Here is a tiny trained network, its code and every weight. The questions are about switching its units off for an input and a class, where a switched-off unit gives its printed mean instead of its output.

import numpy as np


def w(rows, s, z=0):
    codes = np.array(rows[::2]) - 128.0
    scale = np.full(codes.shape[1], s)
    scale[-1] = z or s
    return codes * scale


def f(y):
    return np.maximum(y, 0)


def log_softmax(a):
    a = a - a.max(-1, keepdims=True)
    return a - np.log(np.exp(a).sum(-1, keepdims=True))


def net(x, mask):
    res = np.array(x, float).reshape(1, 8) / 4 @ E
    y = f(res @ A[0][:, :-1].T + A[0][:, -1])
    res = res + np.where(mask, y, B[0][:, -1]) @ B[0][:, :-1]
    return log_softmax(res[-1] @ U[:, :-1].T + U[:, -1])


A, B = {}, {}
E = w([
[193,228,53,105,188,92,162,99,188,150],'x0',
[133,125,126,129,128,136,127,133,141,118],'x1',
[137,117,106,124,124,131,122,166,134,123],'x2',
[82,43,120,81,73,20,118,68,242,185],'x3',
[111,108,116,98,160,145,139,134,122,134],'x4',
[152,149,142,176,93,138,108,120,155,141],'x5',
[170,176,254,31,93,138,163,198,172,124],'x6',
[116,117,126,108,147,144,130,119,129,128],'x7',
],0.012)
A[0] = w([
[135,151,140,106,143,118,107,89,90,85,4],'n0',
[175,209,79,139,187,129,201,136,146,105,87],'n1',
[139,156,130,145,119,183,179,122,191,148,60],'n2',
[125,107,7,225,177,172,117,77,78,106,94],'n3',
[121,144,125,179,132,98,136,150,122,88,111],'n4',
[102,132,75,205,182,133,99,119,89,123,86],'n5',
[190,193,247,56,134,183,191,201,156,104,100],'n6',
[88,35,207,205,135,137,137,182,95,95,66],'n7',
[159,179,142,182,183,209,161,172,71,115,16],'n8',
[154,136,166,69,85,117,146,129,147,132,66],'n9',
[160,234,104,140,121,238,151,151,1,92,19],'n10',
[150,224,96,121,193,110,179,129,136,136,41],'n11',
[83,57,196,162,56,221,120,167,14,75,44],'n12',
[193,229,64,83,160,133,139,93,133,117,90],'n13',
[109,150,102,100,126,91,102,118,172,168,55],'n14',
],0.0096,0.004)
B[0] = w([
[150,147,134,121,94,120,118,116,128,157,135],'n0',
[78,190,217,147,171,131,53,180,207,131,205],'n1',
[111,136,132,125,160,70,123,147,90,135,152],'n2',
[234,60,187,185,141,114,118,92,50,37,238],'n3',
[130,93,135,102,122,142,106,111,117,89,147],'n4',
[186,95,190,112,95,109,146,129,42,140,195],'n5',
[244,109,52,213,117,136,184,140,2,83,253],'n6',
[97,190,122,122,138,129,111,164,164,145,199],'n7',
[102,110,61,96,78,140,191,59,199,141,215],'n8',
[166,73,76,142,124,169,166,141,111,119,172],'n9',
[91,53,6,39,102,104,204,80,202,230,248],'n10',
[97,184,191,130,151,163,106,138,144,157,195],'n11',
[77,239,247,161,169,132,57,176,174,142,242],'n12',
[84,190,186,157,186,133,90,188,145,110,210],'n13',
[101,97,79,58,118,128,93,176,145,159,171],'n14',
],0.0086,0.018)
U = w([
[185,114,147,174,165,135,169,142,2,87,168],'0',
[67,222,195,136,202,142,80,177,176,123,4],'1',
[81,55,113,80,88,99,199,96,239,148,197],'2',
],0.0095,0.0017)

Each question gives the input, the list of numbers given to net, and the class t.
The units are the neurons (one row each of A and B). Each row of codes is followed by its name. A weight is (code - 128) times the scale printed after its matrix; where a second scale follows, it is the last column's (A, B and U).
mask holds one flag per neuron, in row order. A switched-off neuron (its flag False) gives its mean, the last column of its row in B, instead of its output. The means were averaged over made-up inputs and are rounded, as every weight is.
A unit's drop is (log p(t) with every unit on - log p(t) with that unit switched off) / (log p(t) with every unit on - log p(t) with every unit switched off).
The circuit of an input: a set's keep is (log p(t) with only the set's units on - log p(t) with every unit switched off) / (log p(t) with every unit on - log p(t) with every unit switched off). Starting from the 12 units with the biggest drops (on a tie, the unit counted first), units are removed one at a time, each time the one whose removal leaves the highest keep (on an exact tie, the one counted first), for as long as the keep stays at least 0.8.
units of the circuit, in order: the units of the circuit, biggest drop first
unit that matters most: the unit with the biggest drop
k most important neurons: the k neurons with the biggest drops, biggest first
drop of u: that unit's drop, to one decimal
input [-8,-1,5,7,7,8,2,-2], class 1: unit that matters most	n10
input [1,-8,4,-8,3,-5,-6,-6], class 2: 2 most important neurons	n10, n8
input [-1,-5,8,-8,-1,5,-5,1], class 2: 2 most important neurons	n10, n8
input [2,-2,7,-6,7,-4,5,-8], class 2: 3 most important neurons	n10, n8, n3
input [-8,7,4,-3,2,3,-6,8], class 1: 3 most important neurons	n12, n6, n7
input [4,0,4,3,6,-3,-2,5], class 1: 3 most important neurons	n10, n6, n8
input [5,-8,0,2,6,-1,6,-8], class 0: 2 most important neurons	n6, n12
input [-8,-2,-1,-8,-3,1,-4,8], class 1: 2 most important neurons	n12, n7
input [0,6,-6,6,4,-7,-7,-8], class 0: 2 most important neurons	n10, n3
input [5,8,5,-8,5,5,8,2], class 0: 2 most important neurons	n6, n13
input [-1,-3,5,2,-4,2,-1,0], class 2: 3 most important neurons	n6, n12, n3
input [-5,6,-5,5,2,8,-2,-7], class 1: 3 most important neurons	n10, n8, n6
input [3,-6,-3,1,8,-5,3,-7], class 0: 2 most important neurons	n12, n7
input [-3,5,-7,-6,1,-8,-4,4], class 2: units of the circuit, in order	n10
input [0,-1,3,-3,-4,-4,2,-7], class 2: drop of n5	0.1
input [7,0,-1,-7,7,0,0,-3], class 1: drop of n8	-0.1
input [3,4,5,4,6,-4,7,-6], class 0: drop of n6	0.1
